1: -6 -3 13 -27 -3 -3 -11 13 3 -27 0 16 -9 -10 -13 12 -8 6 -1 -10 2 11 0 -8
 -4 9 -14 9 19 17 -3 -8 1 17 -7 -3
2: -2 -6 5 -21 0 -5 -29 -10 12 -4 7 -3 -2 -4 -2 -7 -20 -1 -17 -10 11 -12 6
 3 -2 20 -5 -10 -5 9 -17 -11 7 -1 3 -4
3: 23 10 -1 4 4 -2 -14 -25 7 -21 -6 -19 13 -2 11 -34 -21 -3 41 -16 21 1 7
 18 -4 19 -9 47 -7 -1 -17 3 12 -3 38 -1
4: 4 -3 -10 -12 12 7 -1 -22 -11 -14 10 0 -6 20 11 11 -23 4 -8 -32 10 18 7
 21 -2 29 5 16 -1 -8 -13 -7 -2 1 15 -4
5: 7 2 10 10 -19 3 -18 -22 -8 -13 12 6 -20 28 1 -5 9 3 8 -5 22 -8 -15 -12 0
 7 -5 -20 20 31 -15 -17 6 7 -19 -1 | 2 1 4
6: -5 -1 -3 -9 4 -1 -6 -4 10 -11 -17 -6 -17 -5 8 13 -21 -5 -19 -21 16 10 17
 -10 4 21 -2 -3 -7 -9 -13 -1 22 -4 7 -12 | 2 4 1
7: -12 6 -17 3 -5 1 -15 6 -1 0 -4 -12 -15 7 -6 32 -20 -4 0 -11 -1 21 -2 -6
 -2 20 6 -20 -26 -17 -28 -17 -5 17 -19 9 | 6 2 4
8: -2 -10 -1 -3 -7 -5 -4 20 -19 -12 0 -14 -3 -5 10 -19 -6 7 16 -4 21 2 10 8
 5 14 -4 -1 7 18 8 -5 27 -5 -8 -9 | 2 1 6
9: -3 -2 18 -11 -9 13 -14 7 11 -28 -1 27 -21 10 -5 29 -1 9 -25 -17 24 5 -3
 -22 4 9 -7 -38 40 -2 -9 -8 18 12 -16 20 | 1 5 6
10: 28 1 27 18 -16 1 -24 -28 20 -23 25 19 -34 19 -7 2 -2 2 -6 -9 28 -6 -23
 -31 -12 2 -9 -36 20 -4 -29 -1 10 12 -4 18 | 5 9 2
11: -12 0 -5 -6 9 -10 0 -5 9 -13 -12 -29 11 -22 1 -27 -45 2 11 -31 15 -10 13
 11 19 20 11 53 -9 -8 -14 3 23 3 38 4 | 3 6 4
12: -18 9 -5 -4 18 6 7 15 24 -3 -21 -12 16 -13 -9 -12 -32 1 13 -19 -10 3 2 2
 9 18 -7 38 -10 -16 -4 -8 18 -9 20 -15 | 11 6 3
13: -18 -7 8 -22 6 -6 -13 18 30 1 -40 -20 -10 -32 -4 27 -16 2 -12 -9 -9 4 21
 -14 4 20 1 12 -1 -28 -8 -1 20 -8 -4 -1 | 6 12 2
14: 5 -10 -1 -2 9 7 -9 -9 19 -10 -11 -3 1 9 -13 2 -11 6 -10 7 11 -1 6 11 12
 15 3 -10 -5 -16 -2 7 0 1 13 -4 | 2 6 4
15: 7 11 -15 1 5 22 -25 -29 -18 -11 7 -1 6 26 5 -3 -43 -17 22 -16 17 12 18
 25 11 6 -3 11 -13 10 -3 13 -35 -9 30 11 | 4 3 14
16: -19 -12 14 19 -3 1 11 12 18 1 -14 -16 -16 -4 -19 20 6 0 -12 6 -19 20 -9
 -37 -6 12 -4 -3 -7 -5 -15 -3 22 5 -21 8 | 7 13 6
17: -9 7 -19 -4 6 -11 -1 7 -4 -8 -2 -8 -11 -11 21 -14 -26 -8 11 -28 10 7 19
 6 23 29 19 19 -21 -10 -25 7 3 15 21 -5 | 11 6 4
18: 18 -6 16 -7 -13 18 -32 -13 7 -13 30 33 -15 32 9 1 0 11 -1 -20 34 -11 -41
 -7 -17 -3 -3 -49 34 -6 -28 -3 -12 33 11 18 | 10 5 9
19: -6 -7 -9 -1 6 -10 1 8 -8 -12 -3 -45 10 -4 -9 -15 -6 -19 12 -30 -3 -18 12
 5 12 22 -9 7 -8 28 29 -23 28 -24 3 -12 | 8 12 2
20: -3 0 6 -12 -7 -1 -8 4 13 -20 10 10 -9 -12 -12 22 -1 -8 -20 -1 2 26 12
 -23 -20 6 6 -5 0 -9 -22 -10 -4 26 -28 -3 | 1 7 16
21: -7 -16 -13 -21 1 -13 -16 3 -14 -23 -7 -1 2 2 6 8 -29 -7 22 -42 10 -1 42
 8 20 31 0 -12 -3 22 5 -5 0 -7 -4 -22 | 8 6 2
22: 13 6 4 7 4 -4 -22 -29 9 3 -2 -23 1 17 -6 -30 -15 -13 24 -13 1 9 -2 -2 0
 -5 -19 11 9 -4 -29 1 7 -10 13 8 | 3 2 14
23: -17 -4 -9 -7 22 -18 11 16 1 -2 -31 -39 12 -34 -4 -13 -12 4 18 -13 -16 12
 29 -9 16 31 9 63 -36 -1 -14 -3 39 -8 3 -15 | 12 11 17
24: -17 -3 17 -24 -7 13 -16 -6 22 -20 -6 16 -26 14 10 19 -17 5 -14 -33 11 8
 0 2 -5 12 -7 -21 21 -7 -4 -5 -2 24 -1 1 | 9 1 6
25: 3 5 22 -1 -3 -12 -6 -18 41 -7 -14 -35 -10 -23 3 -40 -23 7 16 3 -3 5 16
 -25 -13 -1 -5 37 -17 -35 -41 5 33 -2 33 20 | 22 11 3
26: 12 1 2 -14 -12 6 -6 -12 22 -17 -20 5 -13 9 -4 1 -31 -8 -4 -28 28 0 0 13
 16 13 -7 -4 37 -19 0 -4 1 -8 25 14 | 14 24 6
27: -17 -13 20 -8 14 -4 -4 0 51 -14 -20 -24 -6 -19 10 10 -35 12 -11 -18 -5 4
 -5 -14 12 17 5 23 12 -25 -17 11 26 5 8 -3 | 13 6 12
28: -21 -19 2 -25 -9 -8 8 28 5 -23 -39 -25 6 -28 -1 -9 -30 1 -17 -21 -16 10
 13 1 20 43 14 50 -19 -16 -2 -6 15 -5 0 -10 | 23 12 13
29: -6 -8 -12 -3 6 7 -10 -7 10 0 -15 -30 -5 1 1 -9 -25 -1 5 -13 8 1 7 14 -4
 30 -10 9 -8 6 -5 -5 17 -25 7 -9 | 6 2 14
30: 3 2 30 -10 -13 1 -18 -9 7 -26 23 24 -41 27 11 25 12 6 -20 -23 32 3 -19
 -6 -6 10 -19 -58 53 25 -19 -13 21 7 -20 17 | 9 10 5
31: -3 0 -28 -1 12 -16 -14 -4 3 -12 1 -17 -3 -26 4 -28 -24 -4 13 -31 -2 0 22
 8 18 20 -2 34 -24 1 -13 14 4 -2 16 -7 | 17 11 29
32: 0 -17 17 -13 -14 11 -17 -1 -5 -12 13 -2 -6 15 9 15 -2 13 -20 -21 17 0 5
 -11 1 12 -5 -30 11 5 -4 -5 26 21 -17 8 | 9 24 2
33: -3 -15 10 -4 0 5 -22 -2 6 -29 -5 2 -12 11 6 5 -20 8 6 -19 28 -4 -1 2 16
 22 -6 -29 30 -21 -10 -11 9 -2 4 9 | 26 24 32
34: -23 -3 -6 -20 -8 -2 -13 28 -7 2 -21 -36 -2 -16 -7 6 -19 11 5 -4 -15 1 14
 10 18 37 2 14 -18 10 10 -17 27 -33 -8 -14 | 29 19 28
35: 8 -11 1 -16 -19 -5 0 -9 0 -12 10 10 -32 27 16 6 -3 3 -4 -38 39 24 -16 -1
 -15 22 -9 -37 27 -13 1 -3 8 -9 6 10 | 33 24 32
36: 17 -7 10 8 -22 11 -9 -2 -6 -5 5 -11 -18 16 -9 -5 8 6 0 -7 7 -6 11 -10 4
 15 -7 -27 12 19 -1 -16 24 -15 -26 5 | 5 32 8
37: -7 -14 -1 -3 5 -4 6 6 13 -22 22 -2 -28 -1 9 6 3 10 -1 -30 16 2 -1 -30 -1
 30 2 -41 21 0 -20 -4 30 23 -9 -4 | 32 9 33
38: 0 1 -9 -8 6 -9 3 -9 12 -2 -7 -5 0 -10 -4 -8 -22 3 13 -15 6 14 6 -8 4 18
 2 29 -21 11 -38 -2 2 4 14 3 | 17 31 29
39: 13 -13 5 5 -25 -5 -12 2 -16 -12 8 -4 -14 4 -9 -16 3 6 33 -10 4 -24 -6
 -11 4 10 -11 -11 13 33 -1 -19 36 -6 -18 -15 | 36 8 5
40: 2 -1 39 11 -22 4 -17 0 8 -16 17 19 -27 12 -11 10 20 16 -10 4 26 -15 -29
 -53 -25 -13 -11 -39 23 0 -27 -16 20 25 -21 18 | 10 9 5
41: -22 -16 9 -9 -9 -4 10 20 12 -14 -16 15 -18 -14 -4 35 6 -3 -23 -11 8 12 9
 -24 2 18 5 4 13 -1 -14 -6 10 22 -12 -1 | 20 1 16
42: -16 -9 -2 10 10 -10 5 13 -30 1 -11 -20 -18 -13 -1 -1 11 -3 11 -7 -15 16
 -2 -1 -7 2 2 5 -22 21 -3 -16 18 19 -30 -6 | 8 16 7
43: -4 -9 32 7 -8 -4 -5 -3 10 -24 -3 -16 -22 13 -5 1 -6 5 -11 -8 14 -6 12 -8
 8 16 -6 -28 23 -3 -13 -6 27 11 -3 9 | 32 33 36
44: 4 -8 13 -11 1 0 -6 9 -7 -12 5 3 -25 -10 10 18 -2 -1 18 -19 8 2 4 -17 5 8
 -7 -16 14 17 0 -21 18 12 -27 -1 | 1 32 36
45: -7 -5 1 -8 4 -15 -24 -7 0 1 -1 3 -6 7 12 0 -11 5 8 -13 13 9 2 -15 -4 18
 4 -14 -2 4 -9 -7 9 20 8 6 | 2 6 32
46: -9 -12 -12 -2 14 7 -3 10 -1 11 -33 -40 7 -16 -5 5 -26 -14 10 -10 -18 -2
 6 24 27 20 -11 32 -18 5 17 -7 15 -25 2 -10 | 34 29 12
47: -1 10 -10 7 2 -2 -11 7 -5 -17 0 -8 27 -8 -17 -32 -17 -16 32 -17 0 15 10
 -13 2 15 6 53 -28 9 -21 6 -14 11 7 1 | 38 31 3
48: -11 -8 16 4 -3 0 -20 3 7 -25 8 20 -34 8 -9 35 0 3 -26 9 5 14 -9 -29 -16
 10 7 -49 24 -13 -29 -14 -2 26 -23 7 | 9 20 40
49: 3 3 4 10 -3 -4 -18 -15 -16 1 13 -5 -5 18 -6 -23 -15 -1 8 -4 18 -6 -5 -16
 -3 2 -9 0 -8 15 -26 -6 -1 15 9 14 | 45 22 5
50: 25 -1 22 -9 -7 6 -30 -17 21 -23 20 22 -23 45 -4 -1 -5 13 -11 -24 49 -23
 -27 -3 -3 -2 -18 -49 39 4 1 -1 -5 14 6 13 | 18 10 30
51: 1 -5 -9 -3 -17 -1 -19 11 -13 -4 13 -5 -11 8 4 -10 5 -1 19 -16 19 7 4 -2
 -5 23 -4 12 -20 2 -16 -5 -5 9 -12 0 | 45 49 8
52: 4 -3 9 -6 9 -10 -7 -10 14 -14 2 -9 -2 -6 -4 -14 -28 6 17 -33 24 14 9 1
 -12 -4 0 15 4 -23 -19 -5 12 15 20 8 | 38 45 22
53: 13 1 3 2 10 5 -27 -15 29 10 -17 -27 -10 7 -3 -14 -28 5 6 -19 17 -11 5 7
 6 13 -18 -5 -7 -23 -18 11 6 -2 29 3 | 14 22 29
54: 8 -5 6 -13 -8 10 -17 -2 6 -21 -6 20 -3 17 -16 10 5 7 -18 -6 -2 -2 -8 -23
 0 -6 -8 0 -1 5 -8 -9 -8 19 -12 -4 | 1 20 32
55: 15 7 5 10 14 -4 -19 -16 0 7 26 -25 -11 13 13 -36 -4 -5 40 -4 9 13 0 0 -7
 6 -13 9 -15 -7 -33 -2 1 14 10 0 | 22 49 51
56: 13 -2 -21 16 -19 -1 -17 -24 -7 4 17 -6 -5 25 1 -33 -6 -5 38 -16 12 7 3 4
 -6 3 -18 2 -13 25 -27 -26 2 1 5 0 | 49 55 22
57: -3 5 21 14 15 -10 -5 9 31 -8 -9 -33 -34 -31 -15 -25 -11 6 16 6 -16 11 -1
 -38 -27 8 14 35 -56 -22 -43 -7 24 21 14 10 | 25 38 16
58: 19 -4 17 -19 -14 1 -5 -17 37 -21 -8 -12 -16 12 -1 -1 -17 13 5 -20 27 -8
 -2 -5 5 16 -25 -27 55 -8 -4 -16 35 -3 -1 1 | 33 43 26
59: -6 4 21 -7 -8 -1 9 -8 1 -6 -10 -8 -31 -14 0 16 -7 0 1 -17 13 -1 -5 2 9
 23 -17 5 4 -2 -16 -15 27 -7 5 3 | 6 43 44
60: 8 -8 10 0 -17 -1 -19 -11 -2 -1 14 5 -29 -1 -1 -18 -7 17 20 -10 6 -4 -10
 -19 -10 9 3 -4 -3 3 -32 -16 9 11 -6 9 | 49 45 51
61: 0 -9 5 4 -19 9 -20 -2 4 -17 0 6 -11 2 -17 20 8 -3 -25 -6 7 7 -7 -6 -11
 15 -12 -29 14 13 -8 -3 15 11 -12 1 | 32 54 9
62: -31 -26 -3 -15 3 -7 8 21 8 -7 -38 -23 2 -33 -12 23 -28 5 -8 -29 -19 22 8
 -5 14 25 12 35 -24 -4 -10 -1 19 -9 3 -13 | 28 13 23
63: -26 -11 17 -4 3 -17 11 10 16 -23 -5 2 -20 -11 11 8 5 1 2 -29 7 13 19 -19
 6 19 3 9 -4 -9 -16 -16 30 15 0 0 | 41 6 59
64: 6 10 -4 3 -16 9 -16 -11 -10 -24 10 19 -6 6 -7 -14 1 5 14 -5 7 28 7 -6 -6
 9 15 26 -1 5 -25 -16 -9 31 -11 1 | 51 60 49
65: -27 -7 -14 -22 18 -3 -1 10 -3 -5 -32 -56 7 -25 7 -26 -40 5 18 -12 -16 12
 39 10 5 29 1 56 -41 -12 -3 -9 19 8 21 -4 | 23 11 28
66: -3 6 -15 -3 -9 3 -6 -9 -4 -4 2 -9 3 -5 -1 -5 -19 -10 42 -35 7 10 19 15 1
 15 -9 30 -21 3 -4 5 13 4 5 7 | 31 38 51
67: -4 -5 -3 -3 -3 5 -5 8 -25 -9 -10 -36 29 -8 -1 -22 -6 -4 35 -29 -2 6 22
 12 9 29 -9 40 -31 25 -8 -23 -6 -12 -3 -3 | 66 47 19
68: 0 -10 10 13 1 0 -26 -4 -3 -13 4 17 -28 11 -6 15 0 -4 3 -20 2 10 -3 -10
 -19 10 0 -15 11 4 -23 -7 7 12 -3 1 | 61 45 60
69: 7 10 21 -2 7 -12 -2 -7 11 -12 6 9 -21 10 19 8 5 -2 5 -25 17 12 11 -13
 -17 7 -3 -3 16 -11 -33 0 7 10 -4 -2 | 68 45 63
70: -6 -5 5 -3 -11 -4 -15 5 2 -26 -16 -3 -11 -6 -7 10 -6 -3 4 -16 9 -10 -15
 -24 4 15 7 -14 17 3 -14 -11 14 0 -16 -3 | 44 61 68
71: 17 12 11 4 4 -8 -11 -9 13 -6 25 -19 -23 8 -4 -26 -15 -1 26 -28 22 2 4 8
 0 15 -13 5 -7 2 -13 -1 13 -5 13 4 | 55 22 52
72: 2 4 25 13 -15 12 -11 -13 13 -8 10 34 -47 25 -11 38 10 5 -2 1 7 19 -38
 -33 -29 11 3 -61 37 -5 -36 9 -3 41 -34 9 | 48 40 10
73: -6 1 -8 5 -10 3 -13 6 0 -6 -12 -16 3 -16 -4 9 -12 2 9 -7 4 17 4 -9 7 28
 9 22 -23 6 -26 -2 -6 16 -6 0 | 38 51 7
74: -1 17 1 4 -13 0 -5 0 -17 7 17 3 -22 8 10 -3 -1 -5 5 -34 3 -8 -17 4 11 18
 -21 -25 -1 32 -17 -17 7 -6 -7 -5 | 5 36 44
75: -10 -1 -25 -7 -7 -1 -15 -2 -30 -13 7 -6 16 -1 0 -19 -14 -14 16 -31 6 3
 29 12 18 27 -6 24 -25 42 9 -14 -5 -1 0 -23 | 67 21 66
76: 17 21 -9 -10 10 -1 -11 -33 35 -1 -15 -10 16 -7 20 -23 -41 -8 5 -26 28 6
 22 10 20 32 -7 25 -10 -41 -25 17 2 2 41 -1 | 53 3 11
77: 0 -8 -10 -4 -5 6 -20 -9 0 3 -7 -20 -2 11 21 -15 -24 -12 3 -18 10 13 17
 19 8 29 -4 14 -5 -20 3 -4 14 -11 20 -7 | 29 4 6
78: -3 6 -9 -9 7 4 -7 10 -19 -19 9 -9 18 -1 -30 6 -7 -9 15 -10 -13 12 12 11
 -9 9 26 26 -15 14 -2 -11 -14 20 -2 -5 | 73 47 64
79: -7 -5 0 7 5 -4 -7 5 3 -3 -29 -32 4 -8 1 -4 -9 3 14 -8 -6 6 -1 4 -6 32 -8
 11 -26 12 -1 7 -3 -5 20 1 | 29 73 38
80: 4 10 -6 -7 1 -15 -20 -28 11 0 5 4 -11 8 13 -30 -11 -1 22 -11 17 3 10 19
 -19 -1 -5 23 -7 -19 -24 5 -8 36 43 8 | 52 55 3
81: -24 -7 1 -17 12 -1 7 17 6 -2 -7 -15 -1 -7 5 1 -20 -11 -9 -18 2 3 9 -7 16
 28 2 -5 -22 -1 -16 -26 23 9 -10 -11 | 6 63 2
82: -12 -10 -6 -4 -12 14 -24 -5 17 -4 -13 20 -12 7 -1 23 -4 5 -22 -6 2 18 -3
 -15 -14 13 15 -1 -9 -13 -35 2 -1 25 6 0 | 20 68 54
83: -19 -6 29 13 -13 -9 12 13 2 1 2 -2 -26 -17 0 10 -2 8 -1 -10 -15 -7 6 -26
 -3 17 7 -6 -12 -8 -8 -13 25 -11 -20 -15 | 16 63 59
84: 8 7 21 11 -20 -15 -27 -9 5 -4 23 -1 -22 22 -9 -25 1 2 22 -9 19 4 -14 -13
 -18 6 -12 4 16 2 -35 -12 13 20 -2 19 | 60 49 5
85: 9 -9 21 3 12 4 -20 -18 12 -6 16 10 -34 15 1 5 -11 -9 -5 -9 25 -2 -2 -4
 -14 -1 -13 -23 28 -8 -24 4 -2 3 20 10 | 68 69 10
86: 15 8 4 4 -16 8 -2 -23 -8 1 24 -30 -23 9 9 -22 1 12 37 -27 8 4 6 12 6 8
 -14 -4 -3 23 -17 -23 20 4 18 -2 | 71 56 55
87: 5 -2 20 4 -12 6 -24 -15 0 -9 14 2 -26 19 -2 10 15 13 -6 -1 16 -19 -6 -20
 4 9 -12 -32 31 6 -8 -8 23 -6 -12 9 | 5 36 43
88: 14 4 18 0 -8 8 -19 -16 12 -5 12 1 -27 28 7 4 -11 4 15 -4 23 -10 3 -5 3
 -5 -4 -18 30 15 -23 0 5 -2 4 -1 | 85 5 87
89: 5 -1 1 -8 -15 -2 -25 -5 -12 -9 5 4 -13 14 13 -8 -15 6 9 -27 2 0 -5 -8 -9
 9 -14 1 3 11 -20 3 1 18 18 2 | 45 49 60
90: -10 -10 -15 -7 -26 -8 -7 11 11 -5 -3 -5 -13 -6 5 5 -32 4 -17 -11 17 12 3
 -5 -7 24 6 -6 4 -17 -25 1 22 3 -2 -10 | 6 2 45
91: -14 -4 19 -15 24 -4 -4 -29 34 -22 -10 -18 -25 -4 7 -10 -35 4 12 -6 10 3
 1 -1 8 15 4 -1 22 -25 -32 10 13 2 19 2 | 27 52 53
92: 0 -7 8 -5 -14 -1 -11 6 -4 -6 -4 -3 5 10 1 -30 -5 -11 14 -17 13 3 -1 11
 11 14 0 6 1 25 -23 -6 17 2 -9 5 | 8 51 49
93: 14 -8 19 17 -4 9 -20 -17 14 -11 -11 25 -8 -2 -23 7 -10 -1 -2 1 1 5 -5
 -13 -22 -6 -2 -9 -18 -14 -26 2 -1 12 8 12 | 68 82 54
94: -12 -1 -16 -7 7 9 1 12 4 -8 -22 -18 19 -25 -11 2 -25 -11 4 -7 -14 14 23
 2 12 27 7 47 -24 -10 -9 -11 -9 2 8 -13 | 12 73 28
95: 7 12 -14 4 -2 0 -25 -3 -20 0 14 6 -3 30 4 -6 2 -15 12 -22 13 -4 -15 11
 -3 13 -7 -27 -4 47 -3 -4 15 -11 -11 -4 | 74 5 92
96: -5 -2 -23 6 -2 3 3 5 -4 -8 -2 1 -4 -20 -5 -3 -11 5 31 -24 -9 14 16 -9 2
 9 -8 26 -18 13 -21 -10 6 7 8 -5 | 38 66 73
97: -6 -7 -13 0 -9 -16 -11 -13 15 -6 19 23 -36 11 15 -10 -13 8 9 -28 18 14 4
 -3 -2 14 7 -5 1 -9 -21 -15 10 29 9 11 | 45 60 89
98: -17 -3 -22 -17 -1 3 -17 24 -11 -11 -11 -24 14 -30 -9 -14 -19 -7 4 -5 -11
 17 26 0 4 31 17 24 -19 4 -8 -19 12 -9 12 -14 | 94 34 73
99: -1 -9 -5 -13 -4 7 -24 -10 18 3 -19 2 3 5 -5 30 -27 -7 -16 -17 9 10 3 7
 12 20 -5 -21 2 -7 1 -4 19 -6 -7 3 | 6 14 2
100: -12 -3 6 -8 -11 -18 -11 -4 8 -3 13 15 -17 1 -1 -6 8 3 -7 -40 19 -6 1 -16
 -1 12 -4 -6 5 0 -16 -6 21 21 -11 2 | 45 97 69
101: 0 2 11 7 -10 1 -6 -14 1 1 3 -12 -37 -10 16 -13 0 -3 -12 0 17 -2 -7 -25
 -5 8 -8 -6 -12 9 -33 -5 16 19 1 -3 | 60 49 45
102: -5 -11 34 5 -4 15 -15 26 13 -11 -3 9 -9 18 -12 39 12 -13 -32 12 0 -2 -19
 -29 7 -1 -13 -56 30 -5 -6 -19 14 -7 -29 14 | 9 48 61
103: 8 -6 -5 13 -20 -2 -8 -13 -14 -21 10 -8 -18 16 8 -15 -7 4 8 -20 26 -2 -2
 6 13 20 -16 -20 23 42 -2 -17 27 -33 -12 -4 | 36 39 5
